Below is a small trained network, with its code and all its weights. Each question gives an input and a class and asks what happens when units are switched off, that is, made to give their printed mean instead of their output.

import numpy as np


def w(rows, s, z=0):
    codes = np.array(rows[::2]) - 128.0
    scale = np.full(codes.shape[1], s)
    scale[-1] = z or s
    return codes * scale


def f(y):
    return y / 2 * (1 + np.tanh(0.7978845608 * (y + 0.044715 * y**3)))


def log_softmax(a):
    a = a - a.max(-1, keepdims=True)
    return a - np.log(np.exp(a).sum(-1, keepdims=True))


def net(x, mask):
    res = np.array(x, float).reshape(1, 6) / 4 @ E
    y = f(res @ A[0][:, :-1].T + A[0][:, -1])
    res = res + np.where(mask, y, B[0][:, -1]) @ B[0][:, :-1]
    return log_softmax(res[-1] @ U[:, :-1].T + U[:, -1])


A, B = {}, {}
E = w([
[220,127,90,43],'x0',
[94,55,186,185],'x1',
[254,167,163,24],'x2',
[208,144,119,250],'x3',
[216,56,105,165],'x4',
[187,83,167,102],'x5',
],0.0096)
A[0] = w([
[146,196,101,54,99],'neuron 1',
[60,96,241,42,159],'neuron 2',
[130,198,253,145,157],'neuron 3',
[98,216,72,88,161],'neuron 4',
[202,129,116,80,4],'neuron 5',
[151,112,201,143,130],'neuron 6',
],0.014,0.0047)
B[0] = w([
[148,103,63,143,227],'neuron 1',
[118,134,247,150,249],'neuron 2',
[246,181,102,121,198],'neuron 3',
[127,74,146,64,236],'neuron 4',
[91,119,105,185,203],'neuron 5',
[130,87,82,90,172],'neuron 6',
],0.016,0.011)
U = w([
[170,69,178,60,146],'0',
[144,121,176,218,225],'1',
[241,112,51,32,144],'2',
[2,80,75,222,130],'3',
[14,142,117,76,2],'4',
],0.0097,0.0067)

Each question gives the input, the list of numbers given to net, and the class t.
The units are the neurons (one row each of A and B). Each row of codes is followed by its name. A weight is (code - 128) times the scale printed after its matrix; where a second scale follows, it is the last column's (A, B and U).
mask holds one flag per neuron, in row order. A switched-off neuron (its flag False) gives its mean, the last column of its row in B, instead of its output. The means were averaged over made-up inputs and are rounded, as every weight is.
A unit's drop is (log p(t) with every unit on - log p(t) with that unit switched off) / (log p(t) with every unit on - log p(t) with every unit switched off).
The circuit of an input: a set's keep is (log p(t) with only the set's units on - log p(t) with every unit switched off) / (log p(t) with every unit on - log p(t) with every unit switched off). Starting from all 6 units, units are removed one at a time, each time the one whose removal leaves the highest keep (on an exact tie, the one counted first), for as long as the keep stays at least 0.8.
units of the circuit, in order: the units of the circuit, biggest drop first
unit that matters most: the unit with the biggest drop
k most important neurons: the k neurons with the biggest drops, biggest first
drop of u: that unit's drop, to one decimal
input [5,-3,-1,6,6,5], class 1: units of the circuit, in order -> (neuron 5)
input [1,0,4,3,5,5], class 3: units of the circuit, in order -> (neuron 5; neuron 3)
input [1,1,2,7,0,5], class 2: 2 most important neurons -> (neuron 2; neuron 6)
input [-4,0,6,8,2,-7], class 2: 2 most important neurons -> (neuron 2; neuron 3)
input [-7,-3,-5,-8,-8,3], class 0: 2 most important neurons -> (neuron 4; neuron 2)
input [-2,-6,6,3,6,5], class 3: units of the circuit, in order -> (neuron 5; neuron 3)
input [-7,-4,4,-6,-7,-6], class 0: 2 most important neurons -> (neuron 2; neuron 4)
input [0,-7,-4,0,-3,-8], class 0: 4 most important neurons -> (neuron 4; neuron 3; neuron 5; neuron 6)
input [-8,3,2,-5,0,8], class 1: 2 most important neurons -> (neuron 2; neuron 4)
input [2,-1,-4,-6,8,-7], class 4: 4 most important neurons -> (neuron 3; neuron 1; neuron 5; neuron 6)
input [1,-4,-6,5,-7,-5], class 4: units of the circuit, in order -> (neuron 4; neuron 1)
input [-1,0,-3,-5,6,6], class 1: 2 most important neurons -> (neuron 4; neuron 2)
input [3,5,-6,3,6,-1], class 3: 2 most important neurons -> (neuron 2; neuron 3)
input [4,4,-3,8,-5,1], class 2: 2 most important neurons -> (neuron 2; neuron 5)
input [-8,-3,-8,-8,-5,0], class 4: most important neuron -> (neuron 4)
input [-1,2,3,7,0,-6], class 2: 3 most important neurons -> (neuron 2; neuron 5; neuron 3)
input [2,6,-5,-5,0,4], class 1: 2 most important neurons -> (neuron 2; neuron 4)
input [7,-4,4,8,2,-1], class 3: 2 most important neurons -> (neuron 5; neuron 3)
input [-8,6,5,0,8,-7], class 2: 4 most important neurons -> (neuron 2; neuron 6; neuron 5; neuron 3)
input [-7,-1,7,3,-4,4], class 2: unit that matters most -> neuron 3
input [-7,3,5,2,5,8], class 2: drop of neuron 6 -> 0.1
input [-5,5,2,-3,7,-6], class 3: drop of neuron 2 -> 0.7
input [5,0,-8,7,-6,5], class 3: drop of neuron 5 -> -0.2
input [-2,8,-4,-6,-6,-2], class 1: drop of neuron 2 -> 0.2
